Below is a small trained network, with its code and all its weights. Each question gives an input and a class and asks what happens when units are switched off, that is, made to give their printed mean instead of their output.

import numpy as np


def w(rows, s, z=0):
    codes = np.array(rows[::2]) - 128.0
    scale = np.full(codes.shape[1], s)
    scale[-1] = z or s
    return codes * scale


def f(y):
    return np.maximum(y, 0)


def log_softmax(a):
    a = a - a.max(-1, keepdims=True)
    return a - np.log(np.exp(a).sum(-1, keepdims=True))


def net(x, mask):
    res = np.array(x, float).reshape(1, 4) / 4 @ E
    y = f(res @ A[0][:, :-1].T + A[0][:, -1])
    res = res + np.where(mask, y, B[0][:, -1]) @ B[0][:, :-1]
    return log_softmax(res[-1] @ U[:, :-1].T + U[:, -1])


A, B = {}, {}
E = w([
[126,128,128,128,129,128],'x0',
[136,112,190,230,157,130],'x1',
[126,133,17,190,120,123],'x2',
[130,122,117,111,251,126],'x3',
],0.011)
A[0] = w([
[121,116,182,123,171,127,123],'neuron 0',
[139,131,151,209,122,126,4],'neuron 1',
[131,129,86,99,75,111,141],'neuron 2',
[128,141,162,122,154,122,120],'neuron 3',
[137,113,172,238,129,118,74],'neuron 4',
[137,124,162,96,113,123,62],'neuron 5',
[128,133,176,90,119,134,202],'neuron 6',
[133,142,153,129,152,118,61],'neuron 7',
[135,129,201,77,119,126,220],'neuron 8',
[134,144,160,133,158,137,132],'neuron 9',
[135,123,83,103,242,126,44],'neuron 10',
[130,130,162,149,29,135,227],'neuron 11',
[135,133,24,137,38,135,133],'neuron 12',
[131,137,88,163,133,136,112],'neuron 13',
[127,136,142,129,140,139,71],'neuron 14',
[125,134,32,199,146,126,44],'neuron 15',
[129,129,251,36,103,129,67],'neuron 16',
[133,118,150,186,130,135,167],'neuron 17',
[123,133,169,150,61,137,38],'neuron 18',
[142,129,106,50,132,126,65],'neuron 19',
[128,129,113,119,169,116,150],'neuron 20',
[123,133,84,29,115,125,203],'neuron 21',
[132,130,178,161,2,123,85],'neuron 22',
[122,129,134,153,162,127,87],'neuron 23',
[125,133,87,9,132,133,78],'neuron 24',
[144,123,178,167,190,135,97],'neuron 25',
[119,118,173,122,158,127,113],'neuron 26',
],0.024,0.013)
B[0] = w([
[79,130,170,121,144,134,192],'neuron 0',
[133,152,72,131,94,117,169],'neuron 1',
[70,157,117,130,123,126,194],'neuron 2',
[103,126,149,140,135,128,164],'neuron 3',
[214,118,86,120,116,142,225],'neuron 4',
[129,148,98,132,112,127,150],'neuron 5',
[140,108,181,120,145,140,205],'neuron 6',
[101,151,146,111,127,130,142],'neuron 7',
[159,103,187,142,168,118,235],'neuron 8',
[91,113,143,138,141,124,172],'neuron 9',
[205,129,65,120,93,137,224],'neuron 10',
[140,164,37,126,85,127,251],'neuron 11',
[1,155,117,127,125,125,239],'neuron 12',
[169,136,102,128,124,133,171],'neuron 13',
[112,134,136,132,116,111,132],'neuron 14',
[232,89,153,129,138,127,212],'neuron 15',
[161,149,34,117,81,128,238],'neuron 16',
[118,129,175,118,145,129,203],'neuron 17',
[148,114,190,138,157,124,168],'neuron 18',
[163,119,174,136,154,128,174],'neuron 19',
[131,135,168,134,131,118,180],'neuron 20',
[145,142,54,125,86,130,243],'neuron 21',
[205,77,182,125,162,131,230],'neuron 22',
[109,136,142,123,160,120,160],'neuron 23',
[198,93,180,133,161,130,214],'neuron 24',
[53,128,170,131,135,121,213],'neuron 25',
[97,136,151,143,147,127,174],'neuron 26',
],0.048,0.02)
U = w([
[179,122,44,131,67,111,228],'0',
[199,72,166,141,153,114,220],'1',
[1,153,151,150,128,95,1],'2',
],0.0099,0.00047)

Each question gives the input, the list of numbers given to net, and the class t.
The units are the neurons (one row each of A and B). Each row of codes is followed by its name. A weight is (code - 128) times the scale printed after its matrix; where a second scale follows, it is the last column's (A, B and U).
mask holds one flag per neuron, in row order. A switched-off neuron (its flag False) gives its mean, the last column of its row in B, instead of its output. The means were averaged over made-up inputs and are rounded, as every weight is.
A unit's drop is (log p(t) with every unit on - log p(t) with that unit switched off) / (log p(t) with every unit on - log p(t) with every unit switched off).
The circuit of an input: a set's keep is (log p(t) with only the set's units on - log p(t) with every unit switched off) / (log p(t) with every unit on - log p(t) with every unit switched off). Starting from the 12 units with the biggest drops (on a tie, the unit counted first), units are removed one at a time, each time the one whose removal leaves the highest keep (on an exact tie, the one counted first), for as long as the keep stays at least 0.8.
circuit, biggest first: the units of the circuit, biggest drop first
most important unit: the unit with the biggest drop
k most important neurons: the k neurons with the biggest drops, biggest first
drop when u is switched off: that unit's drop, to one decimal
input [-7,-8,8,-4], class 2: circuit, biggest first -> neuron 12
input [8,1,-1,-4], class 1: 2 most important neurons -> neuron 21; neuron 22
input [0,1,6,3], class 1: 4 most important neurons -> neuron 11; neuron 16; neuron 21; neuron 15
input [4,6,0,-8], class 1: 3 most important neurons -> neuron 22; neuron 18; neuron 16
input [-3,3,-4,-8], class 1: 2 most important neurons -> neuron 22; neuron 18
input [-6,5,5,3], class 1: 4 most important neurons -> neuron 11; neuron 16; neuron 21; neuron 15
input [-6,4,7,5], class 1: 4 most important neurons -> neuron 15; neuron 11; neuron 16; neuron 21
input [-4,-7,-2,3], class 1: 3 most important neurons -> neuron 24; neuron 11; neuron 19
input [2,6,7,3], class 1: 3 most important neurons -> neuron 15; neuron 11; neuron 16
input [-5,-5,-4,2], class 1: 2 most important neurons -> neuron 24; neuron 11
input [-5,-6,-5,1], class 1: 4 most important neurons -> neuron 24; neuron 8; neuron 11; neuron 19
input [2,8,8,1], class 1: 4 most important neurons -> neuron 15; neuron 11; neuron 16; neuron 21
input [8,0,7,-3], class 2: 3 most important neurons -> neuron 12; neuron 10; neuron 16
input [-4,7,-1,-8], class 1: most important unit -> neuron 22
input [2,7,-6,1], class 2: drop when neuron 22 is switched off -> 0.1
input [-3,-5,4,-2], class 2: drop when neuron 12 is switched off -> 0.8
input [0,-3,4,-1], class 2: drop when neuron 12 is switched off -> 0.5
